Below is a small trained network, with its code and all its weights. Each question gives an input and a target symbol and asks what happens when units are switched off, that is, made to give their printed mean instead of their output.

import numpy as np


def w(rows, s, z=0):
    codes = np.array(rows[::2]) - 128.0
    scale = np.full(codes.shape[1], s)
    scale[-1] = z or s
    return codes * scale


def f(y):
    return y / 2 * (1 + np.tanh(0.7978845608 * (y + 0.044715 * y**3)))


def softmax(a):
    e = np.exp(a - a.max(-1, keepdims=True))
    return e / e.sum(-1, keepdims=True)


def log_softmax(a):
    a = a - a.max(-1, keepdims=True)
    return a - np.log(np.exp(a).sum(-1, keepdims=True))


def net(x, mask):
    ids = ['ΔΨαβεφ'.index(c) for c in x.split()]
    T = len(ids)
    res = E[ids] + P[:T]
    r = res
    for j in range(3):
        rows = slice(2 * j, 2 * j + 2)
        q, k, v = (r @ M[0][rows].T for M in (Q, K, V))
        z = softmax(np.where(np.tri(T) > 0, q @ k.T / 2**0.5, -1e9)) @ v
        o = O[0][rows]
        res = res + np.where(mask[j], z, o[:, -1]) @ o[:, :-1]
    y = f(res @ A[0][:, :-1].T + A[0][:, -1])
    res = res + np.where(mask[3:11], y, B[0][:, -1]) @ B[0][:, :-1]
    return log_softmax(res[-1] @ U[:, :-1].T + U[:, -1])


Q, K, V, O, A, B = {}, {}, {}, {}, {}, {}
E = w([
[180,38,54,79,101],'Δ',
[136,73,103,194,253],'Ψ',
[167,134,108,71,98],'α',
[87,138,16,162,58],'β',
[161,171,23,199,74],'ε',
[119,78,109,114,89],'φ',
],0.018)
P = w([
[38,118,46,12,190],'0',
[158,135,141,121,142],'1',
[149,142,130,125,144],'2',
[157,152,122,112,153],'3',
[156,146,117,108,141],'4',
[148,148,112,109,150],'5',
[147,153,107,116,162],'6',
[135,166,93,118,167],'7',
[128,160,92,106,171],'8',
[117,179,82,104,167],'9',
],0.011)
Q[0] = w([
[61,161,249,172,126],'h1',
[176,136,77,133,116],'h1',
[122,175,104,187,92],'h2',
[98,86,132,75,85],'h2',
[97,141,235,152,97],'h3',
[105,70,103,80,165],'h3',
],0.012)
K[0] = w([
[250,158,149,163,130],'h1',
[53,155,118,126,186],'h1',
[105,189,101,214,87],'h2',
[181,104,135,80,137],'h2',
[211,103,197,228,90],'h3',
[61,117,137,74,185],'h3',
],0.012)
V[0] = w([
[177,161,79,126,36],'h1',
[32,87,121,138,86],'h1',
[70,194,106,182,107],'h2',
[135,225,2,202,109],'h2',
[130,146,136,55,110],'h3',
[115,17,145,87,133],'h3',
],0.0094)
O[0] = w([
[175,143,112,155,48,158],'h1',
[51,94,109,128,91,175],'h1',
[171,70,161,95,80,117],'h2',
[143,86,160,107,130,246],'h2',
[103,224,127,80,111,179],'h3',
[115,192,114,244,135,163],'h3',
],0.011)
A[0] = w([
[114,217,154,99,48,150],'n1',
[42,126,179,127,59,191],'n2',
[236,169,114,169,165,143],'n3',
[121,135,158,62,239,114],'n4',
[154,66,69,77,162,89],'n5',
[178,129,77,142,254,124],'n6',
[42,119,136,60,30,253],'n7',
[130,137,35,38,166,107],'n8',
],0.008,0.0065)
B[0] = w([
[149,129,119,78,121,192],'n1',
[137,168,31,132,205,155],'n2',
[108,128,243,89,96,165],'n3',
[130,154,155,57,88,157],'n4',
[114,111,155,255,22,164],'n5',
[44,80,141,92,48,190],'n6',
[140,108,121,90,184,247],'n7',
[81,113,219,187,51,188],'n8',
],0.008,0.011)
U = w([
[78,129,115,170,17,4],'Δ',
[74,43,191,94,154,201],'Ψ',
[109,135,153,2,103,199],'α',
[108,26,71,51,139,48],'β',
[155,52,149,77,54,104],'ε',
[100,80,94,108,212,218],'φ',
],0.0067,0.0034)

Each question gives the input, a string of symbols that net reads in full, and the target symbol t.
The units are the heads (2 rows each of Q, K, V and O) and the neurons (one row each of A and B). Each row of codes is followed by its name. A weight is (code - 128) times the scale printed after its matrix; where a second scale follows, it is the last column's (O, A, B and U).
mask holds one flag per unit, heads first, then neurons. A switched-off unit (its flag False) gives its mean, the last column of its rows in O or B, instead of its output. The means were averaged over made-up inputs and are rounded, as every weight is.
A unit's drop is (log p(t) with every unit on - log p(t) with that unit switched off) / (log p(t) with every unit on - log p(t) with every unit switched off).
The circuit of an input: a set's keep is (log p(t) with only the set's units on - log p(t) with every unit switched off) / (log p(t) with every unit on - log p(t) with every unit switched off). Starting from all 11 units, units are removed one at a time, each time the one whose removal leaves the highest keep (on an exact tie, the one counted first), for as long as the keep stays at least 0.8.
circuit, biggest first: the units of the circuit, biggest drop first
most important unit: the unit with the biggest drop
top k neurons: the k neurons with the biggest drops, biggest first
heads that matter: for each layer, one digit per head in row order, 1 if its drop is at least 0.15 and else 0, layers parted by /
drop when u is switched off: that unit's drop, to one decimal
input β β β α α ε φ α, target β: most important unit => h1
input Ψ α α α ε α ε α Δ β, target Ψ: circuit, biggest first => h1, h2
input β Ψ Δ α ε φ, target β: circuit, biggest first => h1, n7, n2
input Δ Ψ Δ β Ψ, target Δ: heads that matter => 001
input Ψ α Δ Δ, target Ψ: heads that matter => 101
input Δ α α φ Ψ, target Δ: heads that matter => 011
input α α ε Ψ α α β α Ψ, target α: heads that matter => 101
input Δ ε α α φ, target Δ: heads that matter => 011
input ε φ α β φ Ψ, target ε: top 2 neurons => n5, n7
input φ φ ε Ψ ε φ φ Δ, target Δ: top 2 neurons => n7, n8
input α φ Ψ ε φ α α β, target β: heads that matter => 010
input φ β α β ε α β β, target φ: top 2 neurons => n2, n6
input Ψ ε β α Ψ α Δ ε ε, target Ψ: drop when h1 is switched off => 0.6
input Ψ Δ α, target Ψ: drop when n1 is switched off => 0.1
input Ψ α ε β Δ φ, target φ: drop when h1 is switched off => -0.1
input φ φ Δ, target φ: drop when n5 is switched off => 0.2
